Here is a tiny trained network, its code and every weight. The questions are about switching its units off for an input and a class, where a switched-off unit gives its printed mean instead of its output.

import numpy as np


def w(rows, s, z=0):
    codes = np.array(rows[::2]) - 128.0
    scale = np.full(codes.shape[1], s)
    scale[-1] = z or s
    return codes * scale


def f(y):
    return np.maximum(y, 0)


def log_softmax(a):
    a = a - a.max(-1, keepdims=True)
    return a - np.log(np.exp(a).sum(-1, keepdims=True))


def net(x, mask):
    res = np.array(x, float).reshape(1, 4) / 4 @ E
    y = f(res @ A[0][:, :-1].T + A[0][:, -1])
    res = res + np.where(mask, y, B[0][:, -1]) @ B[0][:, :-1]
    return log_softmax(res[-1] @ U[:, :-1].T + U[:, -1])


A, B = {}, {}
E = w([
[171,111,109,104,131,65,41,118,37,18],'x0',
[111,127,79,202,193,252,131,118,97,108],'x1',
[218,168,37,62,153,211,135,131,148,109],'x2',
[146,74,84,200,60,127,174,26,134,153],'x3',
],0.011)
A[0] = w([
[191,161,75,67,169,173,116,135,144,97,216],'n1',
[130,129,66,163,114,155,146,35,163,100,211],'n2',
[192,105,126,61,101,76,82,84,109,78,143],'n3',
[148,112,136,122,65,50,121,103,119,175,97],'n4',
[115,71,121,147,41,71,123,77,154,149,69],'n5',
[176,254,103,15,202,123,32,241,117,65,217],'n6',
[68,94,190,190,97,92,137,83,138,153,143],'n7',
[91,136,145,133,165,163,124,153,132,160,160],'n8',
[130,177,99,121,244,192,141,129,101,124,193],'n9',
[137,124,109,100,95,155,157,98,183,157,3],'n10',
[203,134,85,114,157,175,141,96,132,104,129],'n11',
[131,126,182,95,111,135,127,98,160,126,133],'n12',
[106,149,180,66,104,72,112,180,133,138,104],'n13',
[163,130,121,112,88,53,135,103,125,135,120],'n14',
[100,125,116,178,112,177,200,61,107,136,201],'n15',
[178,46,65,183,109,133,133,35,144,182,176],'n16',
[94,96,165,150,150,86,34,140,47,50,217],'n17',
[151,158,123,175,78,218,131,147,182,156,145],'n18',
[53,113,183,157,118,77,113,139,119,155,126],'n19',
[71,142,132,187,172,174,152,171,186,159,121],'n20',
[111,166,99,67,111,94,124,172,164,182,147],'n21',
[139,88,61,235,149,214,121,91,105,131,155],'n22',
[94,99,121,153,112,178,113,153,136,114,22],'n23',
[160,134,161,114,105,83,145,108,183,180,153],'n24',
[178,167,117,105,96,78,107,93,97,104,172],'n25',
[196,107,98,81,96,53,89,99,90,84,154],'n26',
[106,80,121,129,57,30,149,122,159,129,74],'n27',
[142,103,105,214,132,163,166,67,139,117,207],'n28',
[45,76,155,178,110,74,102,114,124,162,170],'n29',
[196,160,67,73,128,175,88,155,135,143,134],'n30',
[89,65,208,125,158,93,39,157,44,74,180],'n31',
],0.009,0.0038)
B[0] = w([
[80,107,192,93,111,139,112,176,134,142,199],'n1',
[112,133,65,132,166,75,124,89,137,133,198],'n2',
[106,201,139,118,75,145,87,106,37,159,193],'n3',
[79,165,120,112,103,128,85,106,85,126,183],'n4',
[124,179,137,138,169,115,70,117,148,110,189],'n5',
[212,171,194,190,145,164,203,191,177,205,251],'n6',
[109,114,156,142,166,101,113,135,141,139,202],'n7',
[101,124,100,91,132,116,101,138,138,107,163],'n8',
[120,139,80,33,69,159,100,170,91,134,202],'n9',
[135,179,103,154,148,145,111,122,148,110,159],'n10',
[106,89,153,115,72,93,160,137,73,162,185],'n11',
[119,144,150,131,142,121,102,142,154,119,149],'n12',
[102,80,130,165,178,128,165,152,171,130,184],'n13',
[127,165,153,116,121,117,105,104,93,90,172],'n14',
[129,199,145,137,158,73,131,65,138,156,199],'n15',
[155,197,75,138,156,70,121,83,136,130,213],'n16',
[224,143,75,157,170,166,85,180,128,86,226],'n17',
[150,171,79,138,120,132,117,118,95,116,186],'n18',
[65,80,140,96,75,124,135,115,118,149,194],'n19',
[89,154,117,61,80,131,73,128,70,134,189],'n20',
[129,115,112,138,176,122,80,179,177,111,170],'n21',
[101,96,95,126,162,1,188,60,155,112,218],'n22',
[123,153,119,121,136,103,117,100,127,117,143],'n23',
[124,116,153,157,176,95,136,132,148,136,178],'n24',
[100,190,128,116,141,123,102,98,80,120,176],'n25',
[108,165,149,133,71,145,44,105,5,140,200],'n26',
[66,148,130,60,87,165,42,124,83,123,191],'n27',
[114,161,134,170,135,46,142,39,146,113,201],'n28',
[76,68,182,105,158,98,104,134,139,97,203],'n29',
[63,91,183,120,144,123,115,160,143,130,185],'n30',
[184,116,56,133,154,171,88,133,133,61,223],'n31',
],0.0089,0.018)
U = w([
[178,162,120,196,208,106,120,126,184,101,132],'0',
[172,156,109,77,93,251,89,210,100,118,160],'1',
[91,133,89,79,116,101,100,92,99,97,177],'2',
[164,127,153,151,87,140,149,114,146,108,5],'3',
[94,140,224,119,92,115,133,121,107,161,147],'4',
[181,70,116,183,141,168,119,143,118,101,33],'5',
[97,39,167,105,164,114,157,196,188,123,183],'6',
[191,152,85,172,130,112,222,102,141,156,112],'7',
],0.011,0.0024)

Each question gives the input, the list of numbers given to net, and the class t.
The units are the neurons (one row each of A and B). Each row of codes is followed by its name. A weight is (code - 128) times the scale printed after its matrix; where a second scale follows, it is the last column's (A, B and U).
mask holds one flag per neuron, in row order. A switched-off neuron (its flag False) gives its mean, the last column of its row in B, instead of its output. The means were averaged over made-up inputs and are rounded, as every weight is.
A unit's drop is (log p(t) with every unit on - log p(t) with that unit switched off) / (log p(t) with every unit on - log p(t) with every unit switched off).
The circuit of an input: a set's keep is (log p(t) with only the set's units on - log p(t) with every unit switched off) / (log p(t) with every unit on - log p(t) with every unit switched off). Starting from the 12 units with the biggest drops (on a tie, the unit counted first), units are removed one at a time, each time the one whose removal leaves the highest keep (on an exact tie, the one counted first), for as long as the keep stays at least 0.8.
units of the circuit, in order: the units of the circuit, biggest drop first
top k neurons: the k neurons with the biggest drops, biggest first
drop when u is switched off: that unit's drop, to one decimal
input [-7,7,-4,-7], class 2: units of the circuit, in order -> n6
input [-4,-2,8,4], class 7: units of the circuit, in order -> n27; n29
input [-3,-8,3,-2], class 4: top 3 neurons -> n17; n31; n22
input [-5,2,0,2], class 7: units of the circuit, in order -> n27; n29; n5
input [-6,7,1,5], class 7: top 4 neurons -> n27; n26; n29; n15
input [-8,5,-5,2], class 2: top 2 neurons -> n20; n6
input [-5,-7,6,3], class 0: top 3 neurons -> n9; n20; n24
input [2,4,-4,-2], class 0: top 2 neurons -> n27; n26
input [-5,1,-6,8], class 2: top 2 neurons -> n6; n27
input [-7,-4,7,0], class 1: top 4 neurons -> n22; n18; n29; n28
input [3,8,7,-4], class 6: top 2 neurons -> n22; n30
input [-6,5,-7,-8], class 1: top 3 neurons -> n22; n20; n28
input [-7,8,3,-4], class 2: drop when n22 is switched off -> 0.3
input [-6,6,8,4], class 2: drop when n6 is switched off -> 0.3
input [-5,-8,1,-7], class 6: drop when n16 is switched off -> 0.0
input [4,7,-6,-3], class 0: units of the circuit, in order -> n17
input [-4,8,1,5], class 7: top 3 neurons -> n27; n26; n29
